Below is a small trained network, with its code and all its weights. Each question gives an input and a target symbol and asks what happens when units are switched off, that is, made to give their printed mean instead of their output.

import numpy as np


def w(rows, s, z=0):
    codes = np.array(rows[::2]) - 128.0
    scale = np.full(codes.shape[1], s)
    scale[-1] = z or s
    return codes * scale


def f(y):
    return np.maximum(y, 0)


def softmax(a):
    e = np.exp(a - a.max(-1, keepdims=True))
    return e / e.sum(-1, keepdims=True)


def log_softmax(a):
    a = a - a.max(-1, keepdims=True)
    return a - np.log(np.exp(a).sum(-1, keepdims=True))


def net(x, mask):
    ids = ['βζηθλμξφ'.index(c) for c in x.split()]
    T = len(ids)
    res = E[ids] + P[:T]
    u = 0
    for l in range(2):
        r = res
        for j in range(3):
            rows = slice(2 * j, 2 * j + 2)
            q, k, v = (r @ M[l][rows].T for M in (Q, K, V))
            z = softmax(np.where(np.tri(T) > 0, q @ k.T / 2**0.5, -1e9)) @ v
            o = O[l][rows]
            res = res + np.where(mask[u + j], z, o[:, -1]) @ o[:, :-1]
        u += 3
        y = f(res @ A[l][:, :-1].T + A[l][:, -1])
        res = res + np.where(mask[u : u + 12], y, B[l][:, -1]) @ B[l][:, :-1]
        u += 12
    return log_softmax(res[-1] @ U[:, :-1].T + U[:, -1])


Q, K, V, O, A, B = {}, {}, {}, {}, {}, {}
E = w([
[129,166,208,62,179,154,173],'β',
[50,181,199,76,107,143,221],'ζ',
[163,111,194,74,57,149,140],'η',
[200,128,166,110,174,156,127],'θ',
[161,147,105,131,145,155,208],'λ',
[86,194,122,130,230,164,205],'μ',
[248,186,53,92,198,108,178],'ξ',
[54,114,90,39,126,63,52],'φ',
],0.014)
P = w([
[103,74,60,141,167,254,140],'0',
[150,98,156,59,55,128,186],'1',
[161,118,159,58,66,126,189],'2',
[146,128,170,81,70,124,182],'3',
[146,138,173,89,87,107,173],'4',
[148,140,184,99,103,93,162],'5',
[143,140,182,113,115,85,144],'6',
[132,163,186,124,125,86,146],'7',
[132,161,176,126,134,61,131],'8',
[125,161,178,141,155,50,110],'9',
[138,180,199,149,151,54,114],'10',
[128,174,195,138,119,43,117],'11',
],0.0082)
Q[0] = w([
[217,206,178,21,174,37,186],'L0H1',
[164,39,125,242,103,253,134],'L0H1',
[174,208,135,59,145,101,207],'L0H2',
[94,86,168,228,96,244,152],'L0H2',
[100,80,40,96,49,38,121],'L0H3',
[44,58,89,253,140,173,50],'L0H3',
],0.0064)
K[0] = w([
[144,95,79,138,243,239,201],'L0H1',
[107,178,194,128,123,2,176],'L0H1',
[120,118,58,160,148,155,79],'L0H2',
[149,175,144,103,97,37,132],'L0H2',
[203,108,120,95,82,136,151],'L0H3',
[151,191,131,104,118,68,209],'L0H3',
],0.0086)
V[0] = w([
[135,4,146,232,130,177,76],'L0H1',
[114,143,211,74,233,134,43],'L0H1',
[77,71,118,157,90,95,199],'L0H2',
[85,195,41,161,224,124,115],'L0H2',
[255,77,81,121,77,138,117],'L0H3',
[130,70,111,110,112,249,144],'L0H3',
],0.0059)
O[0] = w([
[56,85,134,205,171,94,102,1],'L0H1',
[85,169,70,41,244,136,130,155],'L0H1',
[105,134,132,154,14,188,78,35],'L0H2',
[151,101,46,179,112,164,135,212],'L0H2',
[145,126,168,181,148,120,78,160],'L0H3',
[114,2,120,136,123,145,120,233],'L0H3',
],0.0087,0.0032)
A[0] = w([
[138,202,164,183,177,147,163,233],'L0N1',
[1,165,129,79,106,140,205,204],'L0N2',
[127,138,157,148,159,138,191,133],'L0N3',
[78,150,183,61,71,36,146,98],'L0N4',
[165,50,215,160,203,148,98,167],'L0N5',
[145,61,96,104,139,192,151,206],'L0N6',
[112,179,131,113,145,192,163,113],'L0N7',
[27,126,153,68,55,126,26,255],'L0N8',
[144,79,72,184,185,121,91,182],'L0N9',
[167,150,83,124,130,96,95,147],'L0N10',
[123,83,131,27,138,108,162,143],'L0N11',
[175,161,92,112,121,159,237,97],'L0N12',
],0.0061,0.0021)
B[0] = w([
[238,93,149,43,122,58,157,196],'L0N1',
[225,65,116,99,36,192,71,182],'L0N2',
[191,155,56,61,71,109,132,177],'L0N3',
[199,136,68,174,197,170,148,174],'L0N4',
[56,86,121,82,72,122,201,170],'L0N5',
[60,131,172,37,33,194,142,191],'L0N6',
[188,94,82,108,27,185,81,166],'L0N7',
[152,86,182,135,168,140,41,165],'L0N8',
[124,160,152,149,179,48,189,159],'L0N9',
[197,66,117,124,163,131,117,174],'L0N10',
[122,111,181,139,160,254,99,221],'L0N11',
[170,77,205,101,147,189,28,255],'L0N12',
],0.0044,0.0075)
Q[1] = w([
[215,81,132,1,175,141,77],'L1H1',
[93,110,84,139,139,104,189],'L1H1',
[70,161,110,233,128,144,66],'L1H2',
[53,156,86,213,103,114,127],'L1H2',
[30,189,41,166,77,66,98],'L1H3',
[142,77,68,90,133,99,183],'L1H3',
],0.0076)
K[1] = w([
[28,58,39,173,216,226,144],'L1H1',
[229,142,196,66,255,33,154],'L1H1',
[140,47,168,210,35,160,229],'L1H2',
[228,17,152,142,71,180,97],'L1H2',
[64,91,159,31,53,184,161],'L1H3',
[122,116,94,95,115,27,62],'L1H3',
],0.0049)
V[1] = w([
[103,114,173,162,184,47,95],'L1H1',
[163,125,251,91,87,145,59],'L1H1',
[119,129,144,102,243,94,181],'L1H2',
[146,122,130,147,135,163,253],'L1H2',
[1,68,189,138,135,181,106],'L1H3',
[119,100,186,190,52,108,128],'L1H3',
],0.0073)
O[1] = w([
[166,53,240,132,113,103,94,4],'L1H1',
[37,72,97,253,223,194,198,165],'L1H1',
[154,105,250,5,172,167,163,169],'L1H2',
[41,154,109,35,205,34,225,135],'L1H2',
[205,255,217,167,171,145,139,10],'L1H3',
[121,116,140,184,127,86,213,25],'L1H3',
],0.006,0.012)
A[1] = w([
[128,64,136,157,124,139,189,198],'L1N1',
[163,111,86,67,135,202,170,82],'L1N2',
[140,34,128,127,47,146,131,165],'L1N3',
[246,147,122,207,124,202,153,94],'L1N4',
[2,119,113,119,151,61,100,213],'L1N5',
[164,201,158,91,158,175,123,199],'L1N6',
[152,200,166,170,132,172,130,124],'L1N7',
[143,229,127,115,212,117,97,173],'L1N8',
[118,221,60,149,116,100,178,254],'L1N9',
[147,128,172,170,128,122,141,88],'L1N10',
[90,146,122,160,137,134,30,202],'L1N11',
[163,140,156,149,144,109,207,243],'L1N12',
],0.0061,0.0038)
B[1] = w([
[184,129,168,142,164,56,180,151],'L1N1',
[86,137,160,187,161,110,113,247],'L1N2',
[105,138,86,78,156,73,132,172],'L1N3',
[113,98,137,153,134,194,149,151],'L1N4',
[182,122,143,183,2,164,114,141],'L1N5',
[81,132,151,113,95,100,73,178],'L1N6',
[109,92,73,158,159,101,90,134],'L1N7',
[186,144,126,149,106,138,41,150],'L1N8',
[177,160,167,85,34,96,141,147],'L1N9',
[57,95,136,70,125,137,98,129],'L1N10',
[254,102,121,191,111,170,240,138],'L1N11',
[210,132,172,88,107,128,121,142],'L1N12',
],0.006,0.016)
U = w([
[76,147,104,140,212,145,82,48],'β',
[118,129,82,173,162,149,165,59],'ζ',
[142,39,148,189,194,134,159,45],'η',
[138,153,192,111,180,85,103,183],'θ',
[190,153,146,149,85,80,194,254],'λ',
[132,220,102,97,118,113,123,96],'μ',
[119,2,69,93,142,102,158,112],'ξ',
[202,55,122,172,98,168,60,185],'φ',
],0.0058,0.003)

Each question gives the input, a string of symbols that net reads in full, and the target symbol t.
The units are the heads (2 rows each of Q, K, V and O) and the neurons (one row each of A and B). Each row of codes is followed by its name. A weight is (code - 128) times the scale printed after its matrix; where a second scale follows, it is the last column's (O, A, B and U).
mask holds one flag per unit, layer by layer, with each layer's heads first. A switched-off unit (its flag False) gives its mean, the last column of its rows in O or B, instead of its output. The means were averaged over made-up inputs and are rounded, as every weight is.
A unit's drop is (log p(t) with every unit on - log p(t) with that unit switched off) / (log p(t) with every unit on - log p(t) with every unit switched off).
The circuit of an input: a set's keep is (log p(t) with only the set's units on - log p(t) with every unit switched off) / (log p(t) with every unit on - log p(t) with every unit switched off). Starting from the 12 units with the biggest drops (on a tie, the unit counted first), units are removed one at a time, each time the one whose removal leaves the highest keep (on an exact tie, the one counted first), for as long as the keep stays at least 0.8.
units of the circuit, in order: the units of the circuit, biggest drop first
most important unit: the unit with the biggest drop
top k neurons: the k neurons with the biggest drops, biggest first
top k neurons in layer l: the k neurons of layer l with the biggest drops, biggest first
drop of u: that unit's drop, to one decimal
input η θ β θ, target η: units of the circuit, in order => L1H1, L0H2
input ξ θ ξ λ λ ξ β, target ξ: units of the circuit, in order => L1H3, L0H2
input μ β φ ζ θ φ λ φ β, target φ: units of the circuit, in order => L1H2, L0N7
input μ λ ξ θ λ μ μ β θ λ ξ η, target μ: units of the circuit, in order => L1H1, L0H3, L0H2
input μ θ θ ξ θ φ ζ λ φ ζ λ β, target μ: units of the circuit, in order => L1H1, L0H3
input μ θ ξ φ θ λ, target μ: units of the circuit, in order => L1H1, L0H2, L0H3
input φ θ λ ξ β θ ξ, target φ: units of the circuit, in order => L1H2, L0H1
input φ θ λ μ φ ξ, target φ: units of the circuit, in order => L1H2, L0H1, L1H1
input θ φ ξ ξ λ μ θ θ θ φ ζ, target φ: top 3 neurons => L0N2, L0N1, L0N8
input μ φ β ξ λ ζ θ η ξ ξ μ λ, target μ: units of the circuit, in order => L1H1, L0H3, L0H2
input θ θ μ, target θ: most important unit => L1H3
input ζ λ λ, target λ: units of the circuit, in order => L1H3, L0H1, L0H2
input θ ξ θ ζ φ ξ θ ξ ξ, target θ: top 2 neurons => L0N2, L0N9
input θ ζ ξ ξ ξ θ ξ β ξ θ ξ φ, target θ: units of the circuit, in order => L0H1, L0H3, L1H3, L1H1
input ξ ξ θ θ θ θ ξ ζ, target ξ: top neuron in layer 0 => L0N2
input η μ θ φ η φ φ η μ, target φ: top 2 neurons in layer 0 => L0N2, L0N7
input β ξ η β, target β: top 3 neurons => L0N11, L1N2, L0N6
input λ λ ξ η, target λ: top 2 neurons => L0N12, L0N1
input β ξ η β ξ ξ μ ξ, target β: top 3 neurons in layer 0 => L0N12, L0N11, L0N2
input λ μ β ξ, target λ: top 2 neurons => L1N9, L0N1
input ξ φ λ ξ ξ ξ θ μ, target ξ: top neuron in layer 0 => L0N1
input λ θ θ φ λ θ λ β ξ ξ φ, target φ: top 2 neurons => L1N5, L0N8
input ξ θ ξ ξ θ β ξ ξ φ, target φ: top 3 neurons => L1N5, L0N8, L1N11
input ζ μ ξ λ, target ζ: drop of L1H1 => 1.0
input η θ η θ η ξ η φ, target η: drop of L0H3 => 0.1
input μ ξ θ η μ β μ θ μ η η μ, target μ: drop of L0N1 => 0.0
input λ ξ ξ η θ μ θ ξ φ θ θ, target λ: most important unit => L0H1
